Here is a tiny trained network, its code and every weight. The questions are about switching its units off for an input and a target symbol, where a switched-off unit gives its printed mean instead of its output.

import numpy as np


def w(rows, s, z=0):
    codes = np.array(rows[::2]) - 128.0
    scale = np.full(codes.shape[1], s)
    scale[-1] = z or s
    return codes * scale


def norm(h):
    return h / np.sqrt((h * h).mean(-1, keepdims=True) + 1e-5)


def f(y):
    return np.maximum(y, 0)


def softmax(a):
    e = np.exp(a - a.max(-1, keepdims=True))
    return e / e.sum(-1, keepdims=True)


def log_softmax(a):
    a = a - a.max(-1, keepdims=True)
    return a - np.log(np.exp(a).sum(-1, keepdims=True))


def net(x, mask):
    ids = ['βδεζθμπψ'.index(c) for c in x.split()]
    T = len(ids)
    res = E[ids] + P[:T]
    u = 0
    for l in range(3):
        r = norm(res)
        for j in range(2):
            rows = slice(2 * j, 2 * j + 2)
            q, k, v = (r @ M[l][rows].T for M in (Q, K, V))
            z = softmax(np.where(np.tri(T) > 0, q @ k.T / 2**0.5, -1e9)) @ v
            o = O[l][rows]
            res = res + np.where(mask[u + j], z, o[:, -1]) @ o[:, :-1]
        u += 2
        y = f(norm(res) @ A[l][:, :-1].T + A[l][:, -1])
        res = res + np.where(mask[u : u + 4], y, B[l][:, -1]) @ B[l][:, :-1]
        u += 4
    return log_softmax(norm(res)[-1] @ U[:, :-1].T + U[:, -1])


Q, K, V, O, A, B = {}, {}, {}, {}, {}, {}
E = w([
[152,109,86,140],'β',
[203,152,109,95],'δ',
[123,148,144,162],'ε',
[193,255,121,132],'ζ',
[138,169,102,100],'θ',
[171,99,174,149],'μ',
[141,126,86,215],'π',
[54,117,113,111],'ψ',
],0.031)
P = w([
[38,33,98,247],'0',
[52,70,105,242],'1',
[67,103,110,254],'2',
[77,119,98,252],'3',
[78,135,97,235],'4',
[69,147,100,241],'5',
[83,170,96,234],'6',
[71,179,105,243],'7',
],0.0041)
Q[0] = w([
[63,2,22,3],'L0H1',
[55,113,208,69],'L0H1',
[173,245,111,114],'L0H2',
[62,169,218,239],'L0H2',
],0.0079)
K[0] = w([
[168,131,28,58],'L0H1',
[69,225,9,125],'L0H1',
[118,97,216,163],'L0H2',
[134,189,146,150],'L0H2',
],0.013)
V[0] = w([
[146,60,250,149],'L0H1',
[129,213,167,152],'L0H1',
[52,47,172,174],'L0H2',
[51,53,96,254],'L0H2',
],0.0071)
O[0] = w([
[22,125,254,165,255],'L0H1',
[138,92,152,144,173],'L0H1',
[107,220,117,107,72],'L0H2',
[163,55,104,167,208],'L0H2',
],0.0072,0.0033)
A[0] = w([
[89,174,215,46,146],'L0N1',
[92,164,161,48,35],'L0N2',
[7,80,66,107,190],'L0N3',
[137,151,65,70,2],'L0N4',
],0.012,0.0039)
B[0] = w([
[94,51,172,110,252],'L0N1',
[165,113,209,155,169],'L0N2',
[246,94,72,107,245],'L0N3',
[49,117,100,78,223],'L0N4',
],0.013,0.0035)
Q[1] = w([
[139,100,218,184],'L1H1',
[195,83,110,164],'L1H1',
[171,182,23,144],'L1H2',
[159,252,69,188],'L1H2',
],0.016)
K[1] = w([
[109,165,183,159],'L1H1',
[194,108,154,142],'L1H1',
[130,250,116,145],'L1H2',
[78,195,126,173],'L1H2',
],0.019)
V[1] = w([
[193,64,219,94],'L1H1',
[111,15,198,138],'L1H1',
[64,2,109,92],'L1H2',
[222,175,120,123],'L1H2',
],0.0082)
O[1] = w([
[117,90,157,83,199],'L1H1',
[168,3,129,154,253],'L1H1',
[207,131,182,116,178],'L1H2',
[96,94,129,102,122],'L1H2',
],0.012,0.0034)
A[1] = w([
[201,152,101,168,253],'L1N1',
[131,131,128,127,94],'L1N2',
[181,82,248,51,116],'L1N3',
[141,182,125,215,119],'L1N4',
],0.011,0.0034)
B[1] = w([
[84,137,123,7,205],'L1N1',
[182,116,140,110,128],'L1N2',
[2,92,60,253,254],'L1N3',
[229,196,158,68,168],'L1N4',
],0.0065,0.008)
Q[2] = w([
[231,14,19,147],'L2H1',
[161,1,140,39],'L2H1',
[115,208,170,137],'L2H2',
[224,142,139,1],'L2H2',
],0.008)
K[2] = w([
[203,124,18,153],'L2H1',
[89,167,4,12],'L2H1',
[175,103,197,155],'L2H2',
[172,45,125,110],'L2H2',
],0.014)
V[2] = w([
[193,254,131,114],'L2H1',
[80,196,62,152],'L2H1',
[79,193,138,174],'L2H2',
[241,169,173,53],'L2H2',
],0.007)
O[2] = w([
[169,2,211,155,184],'L2H1',
[22,134,220,184,250],'L2H1',
[18,159,34,130,117],'L2H2',
[169,116,56,137,124],'L2H2',
],0.0065,0.0018)
A[2] = w([
[130,213,132,51,16],'L2N1',
[173,9,161,123,5],'L2N2',
[222,176,213,94,153],'L2N3',
[108,40,192,130,230],'L2N4',
],0.014,0.0015)
B[2] = w([
[140,155,244,197,184],'L2N1',
[2,160,215,99,245],'L2N2',
[169,65,69,134,142],'L2N3',
[90,19,172,190,247],'L2N4',
],0.013,0.011)
U = w([
[68,82,186,136,185],'β',
[164,131,93,202,95],'δ',
[206,122,192,99,84],'ε',
[118,225,175,111,198],'ζ',
[6,166,50,135,31],'θ',
[109,143,128,121,21],'μ',
[115,141,134,106,28],'π',
[121,127,92,38,253],'ψ',
],0.013,0.0043)

Each question gives the input, a string of symbols that net reads in full, and the target symbol t.
The units are the heads (2 rows each of Q, K, V and O) and the neurons (one row each of A and B). Each row of codes is followed by its name. A weight is (code - 128) times the scale printed after its matrix; where a second scale follows, it is the last column's (O, A, B and U).
mask holds one flag per unit, layer by layer, with each layer's heads first. A switched-off unit (its flag False) gives its mean, the last column of its rows in O or B, instead of its output. The means were averaged over made-up inputs and are rounded, as every weight is.
A unit's drop is (log p(t) with every unit on - log p(t) with that unit switched off) / (log p(t) with every unit on - log p(t) with every unit switched off).
The circuit of an input: a set's keep is (log p(t) with only the set's units on - log p(t) with every unit switched off) / (log p(t) with every unit on - log p(t) with every unit switched off). Starting from the 12 units with the biggest drops (on a tie, the unit counted first), units are removed one at a time, each time the one whose removal leaves the highest keep (on an exact tie, the one counted first), for as long as the keep stays at least 0.8.
units of the circuit, in order: the units of the circuit, biggest drop first
k most important neurons: the k neurons with the biggest drops, biggest first
k most important neurons of layer l: the k neurons of layer l with the biggest drops, biggest first
heads that matter: for each layer, one digit per head in row order, 1 if its drop is at least 0.15 and else 0, layers parted by /
drop of u: that unit's drop, to one decimal
input μ θ π ψ, target ψ: units of the circuit, in order : L0H1; L0N3; L2N4
input β θ θ θ ε μ ε, target δ: 2 most important neurons of layer 1 : L1N3; L1N4
input θ θ θ π ψ ψ, target ψ: units of the circuit, in order : L0N3; L0H1; L2N4
input ε θ θ β π, target δ: 2 most important neurons : L0N1; L2N2
input δ π ζ θ, target θ: units of the circuit, in order : L1H2; L1H1
input ψ μ μ β θ ζ δ, target θ: 2 most important neurons : L1N3; L0N3
input π θ ε θ θ, target ζ: heads that matter : 00 / 00 / 00
input θ β ε β θ β, target ψ: 2 most important neurons : L2N4; L1N3
input π ε π ζ ε, target δ: heads that matter : 00 / 01 / 00
input β θ θ β, target ψ: heads that matter : 10 / 10 / 00
input ψ μ ζ ε β, target θ: units of the circuit, in order : L1H2; L0N3; L2H1
input θ π θ δ, target ε: most important neuron : L0N1
input π ε θ ζ β, target θ: heads that matter : 00 / 01 / 00
input θ θ ψ β π θ, target ζ: 3 most important neurons : L1N3; L2N4; L2N1
input θ ε ε θ θ π δ, target ε: 3 most important neurons of layer 1 : L1N3; L1N1; L1N4
input ζ θ θ β δ, target θ: heads that matter : 00 / 11 / 00
input ψ θ ψ ζ β θ, target θ: most important neuron of layer 2 : L2N2
input δ β π, target δ: 2 most important neurons : L2N2; L1N3
input δ θ θ θ ζ π, target θ: drop of L1H1 : 0.1
input ζ θ θ π, target θ: drop of L1H2 : 1.4
